[[-26.8  30.8 -36.6   6.4 -22.7  20.9]
 [  8.0  -7.8 -26.9  21.3  13.4   4.0]
 [-16.1  -0.9 -37.5  17.1  10.6  17.9]
 [-37.1  29.4 -62.0  -1.4 -36.3  18.7]
 [-29.3  32.7 -59.0   1.2 -32.7  21.8]
 [ 74.2  54.6  37.9   7.6  10.9  32.4]
 [ 14.1 -11.3  48.2  -3.5  22.8 -28.7]
 [ 39.3  -3.9  41.2   6.0  33.0 -27.7]
 [-21.9 -31.8  12.1 -11.1   4.2 -25.8]]
=>
[[ 74.2  54.6  37.9   7.6  10.9  32.4]
 [-29.3  32.7 -59.0   1.2 -32.7  21.8]
 [-26.8  30.8 -36.6   6.4 -22.7  20.9]
 [-37.1  29.4 -62.0  -1.4 -36.3  18.7]
 [-16.1  -0.9 -37.5  17.1  10.6  17.9]
 [ 39.3  -3.9  41.2   6.0  33.0 -27.7]
 [  8.0  -7.8 -26.9  21.3  13.4   4.0]
 [ 14.1 -11.3  48.2  -3.5  22.8 -28.7]
 [-21.9 -31.8  12.1 -11.1   4.2 -25.8]]

[[ -2.9 -24.8  14.0  28.4 -16.8   4.7  17.7  38.8 -31.9  20.5]
 [  2.5 -21.0 -44.8 -73.4  41.3 -42.1  17.1   4.8  -1.1  40.8]
 [ -0.1 -15.7  13.6  70.4  15.8  -9.3  57.6  12.2 -54.7  27.5]
 [ 11.4  18.6  32.4  83.2 -11.1  24.2  46.4   3.5 -19.0  -5.6]
 [-18.8 -15.0   5.8  -9.6 -17.7  -3.3 -20.5  20.0  24.0  16.2]
 [-25.8   0.1 -22.0 -29.1  -7.4  -4.6  20.2  45.6 -72.7  22.3]]
=>
[[ 11.4  18.6  32.4  83.2 -11.1  24.2  46.4   3.5 -19.0  -5.6]
 [-25.8   0.1 -22.0 -29.1  -7.4  -4.6  20.2  45.6 -72.7  22.3]
 [-18.8 -15.0   5.8  -9.6 -17.7  -3.3 -20.5  20.0  24.0  16.2]
 [ -0.1 -15.7  13.6  70.4  15.8  -9.3  57.6  12.2 -54.7  27.5]
 [  2.5 -21.0 -44.8 -73.4  41.3 -42.1  17.1   4.8  -1.1  40.8]
 [ -2.9 -24.8  14.0  28.4 -16.8   4.7  17.7  38.8 -31.9  20.5]]

[[ -1.3 -70.6 -20.9 -55.6  12.4  -2.1  -3.8   1.3 -22.6  31.9  -1.4  -8.9
    0.5  -9.1   1.8]
 [ -2.6  11.0 -23.0 -49.5 -21.8   3.3  -3.5  -0.9   1.9 -41.5  -2.7  -2.6
   -0.3  -4.2  -2.1]
 [ -1.9 -45.6  -0.5 -38.6   2.6  -3.2  -1.3  -0.5 -35.8   8.9  -0.7  -6.5
   -0.7  -5.9  -0.1]
 [ -0.1 -52.0  41.0 -40.0  -1.4  -4.7   0.2  -0.5 -22.0  15.0  -1.5 -11.6
    2.1  -3.0  -0.2]]
=>
[[ -2.6  11.0 -23.0 -49.5 -21.8   3.3  -3.5  -0.9   1.9 -41.5  -2.7  -2.6
   -0.3  -4.2  -2.1]
 [ -1.9 -45.6  -0.5 -38.6   2.6  -3.2  -1.3  -0.5 -35.8   8.9  -0.7  -6.5
   -0.7  -5.9  -0.1]
 [ -0.1 -52.0  41.0 -40.0  -1.4  -4.7   0.2  -0.5 -22.0  15.0  -1.5 -11.6
    2.1  -3.0  -0.2]
 [ -1.3 -70.6 -20.9 -55.6  12.4  -2.1  -3.8   1.3 -22.6  31.9  -1.4  -8.9
    0.5  -9.1   1.8]]

[[  7.5 -63.7  15.9  55.9  14.7  19.3  -1.6   5.3  -5.2]
 [-20.6 -40.5 -57.0  62.4 -36.6 -33.5  -4.3   9.0 -12.3]
 [-19.5  -1.6 -33.2  17.2 -42.3  -6.5   8.3  -3.9  -9.0]
 [ -9.4 -37.5 -51.9  25.8 -54.0 -29.4  -3.5   8.0  -3.0]
 [  4.8   8.2  23.7   0.8  32.9  19.2 -10.0 -10.1  18.4]
 [-10.0   8.9  11.1  32.7  -1.5  13.6  10.2 -31.0 -11.6]
 [-28.9  11.3 -21.0 -53.5 -20.6 -21.3   1.4 -23.5 -11.2]
 [-33.0  20.9  21.5 -24.0  25.2   3.6   3.9 -18.7 -21.3]]
=>
[[-33.0  20.9  21.5 -24.0  25.2   3.6   3.9 -18.7 -21.3]
 [-28.9  11.3 -21.0 -53.5 -20.6 -21.3   1.4 -23.5 -11.2]
 [-10.0   8.9  11.1  32.7  -1.5  13.6  10.2 -31.0 -11.6]
 [  4.8   8.2  23.7   0.8  32.9  19.2 -10.0 -10.1  18.4]
 [-19.5  -1.6 -33.2  17.2 -42.3  -6.5   8.3  -3.9  -9.0]
 [ -9.4 -37.5 -51.9  25.8 -54.0 -29.4  -3.5   8.0  -3.0]
 [-20.6 -40.5 -57.0  62.4 -36.6 -33.5  -4.3   9.0 -12.3]
 [  7.5 -63.7  15.9  55.9  14.7  19.3  -1.6   5.3  -5.2]]

[[-44.5 -12.7  17.4  37.1   9.6 -10.6  17.1  29.4]
 [-13.1 -65.8  39.7  18.2  -1.2  28.8   9.7  35.9]
 [ 10.6  21.3 -39.2  16.0   8.8 -40.2 -26.0 -22.1]
 [  1.6 -34.8  20.9 -25.7 -13.8 -15.7  34.5  -0.5]
 [-33.8 -42.6  51.1  22.0  12.0 -23.4  25.1  53.2]
 [  2.0  -3.4 -52.1  -2.9 -20.1 -74.8  -8.5 -47.7]]
=>
[[ 10.6  21.3 -39.2  16.0   8.8 -40.2 -26.0 -22.1]
 [  2.0  -3.4 -52.1  -2.9 -20.1 -74.8  -8.5 -47.7]
 [-44.5 -12.7  17.4  37.1   9.6 -10.6  17.1  29.4]
 [  1.6 -34.8  20.9 -25.7 -13.8 -15.7  34.5  -0.5]
 [-33.8 -42.6  51.1  22.0  12.0 -23.4  25.1  53.2]
 [-13.1 -65.8  39.7  18.2  -1.2  28.8   9.7  35.9]]

[[ 28.8 -53.8 -41.9  35.2 -10.4   1.1  20.6  46.3 -16.4]
 [ 12.5 -34.6   0.4 -11.7  23.8 -25.9 -22.0  -2.7  71.5]
 [-59.8   0.8  35.2  -1.2 -54.8 -10.0   6.0 -67.3  61.2]
 [  3.5 -29.9  44.0  -7.7  62.7 -22.6   3.1  27.7  55.8]
 [ -3.3  10.5   1.5  -2.5  11.0 -10.1  -6.9  13.9  15.4]
 [  0.4  14.1 -25.9 -23.7  -8.3  29.9 -47.1 -26.3 -40.9]
 [  8.8  26.1 -11.2 -18.9 -26.4  41.6 -41.5 -43.8 -40.5]
 [ -3.0 -19.0  25.9   8.0  36.7 -24.7  19.0  15.3  46.3]
 [ -0.3   6.0   2.2   6.9   0.6  -2.7  14.5  -2.7   5.9]]
=>
[[  8.8  26.1 -11.2 -18.9 -26.4  41.6 -41.5 -43.8 -40.5]
 [  0.4  14.1 -25.9 -23.7  -8.3  29.9 -47.1 -26.3 -40.9]
 [ -3.3  10.5   1.5  -2.5  11.0 -10.1  -6.9  13.9  15.4]
 [ -0.3   6.0   2.2   6.9   0.6  -2.7  14.5  -2.7   5.9]
 [-59.8   0.8  35.2  -1.2 -54.8 -10.0   6.0 -67.3  61.2]
 [ -3.0 -19.0  25.9   8.0  36.7 -24.7  19.0  15.3  46.3]
 [  3.5 -29.9  44.0  -7.7  62.7 -22.6   3.1  27.7  55.8]
 [ 12.5 -34.6   0.4 -11.7  23.8 -25.9 -22.0  -2.7  71.5]
 [ 28.8 -53.8 -41.9  35.2 -10.4   1.1  20.6  46.3 -16.4]]

[[ 44.2   9.6  69.2 -10.7  29.4]
 [-26.8  42.9  46.2  -7.5   2.0]
 [-74.8 -46.5  14.7 -11.3 -16.3]
 [-30.3  30.8   0.9 -17.8   1.5]]
=>
[[-26.8  42.9  46.2  -7.5   2.0]
 [-30.3  30.8   0.9 -17.8   1.5]
 [ 44.2   9.6  69.2 -10.7  29.4]
 [-74.8 -46.5  14.7 -11.3 -16.3]]
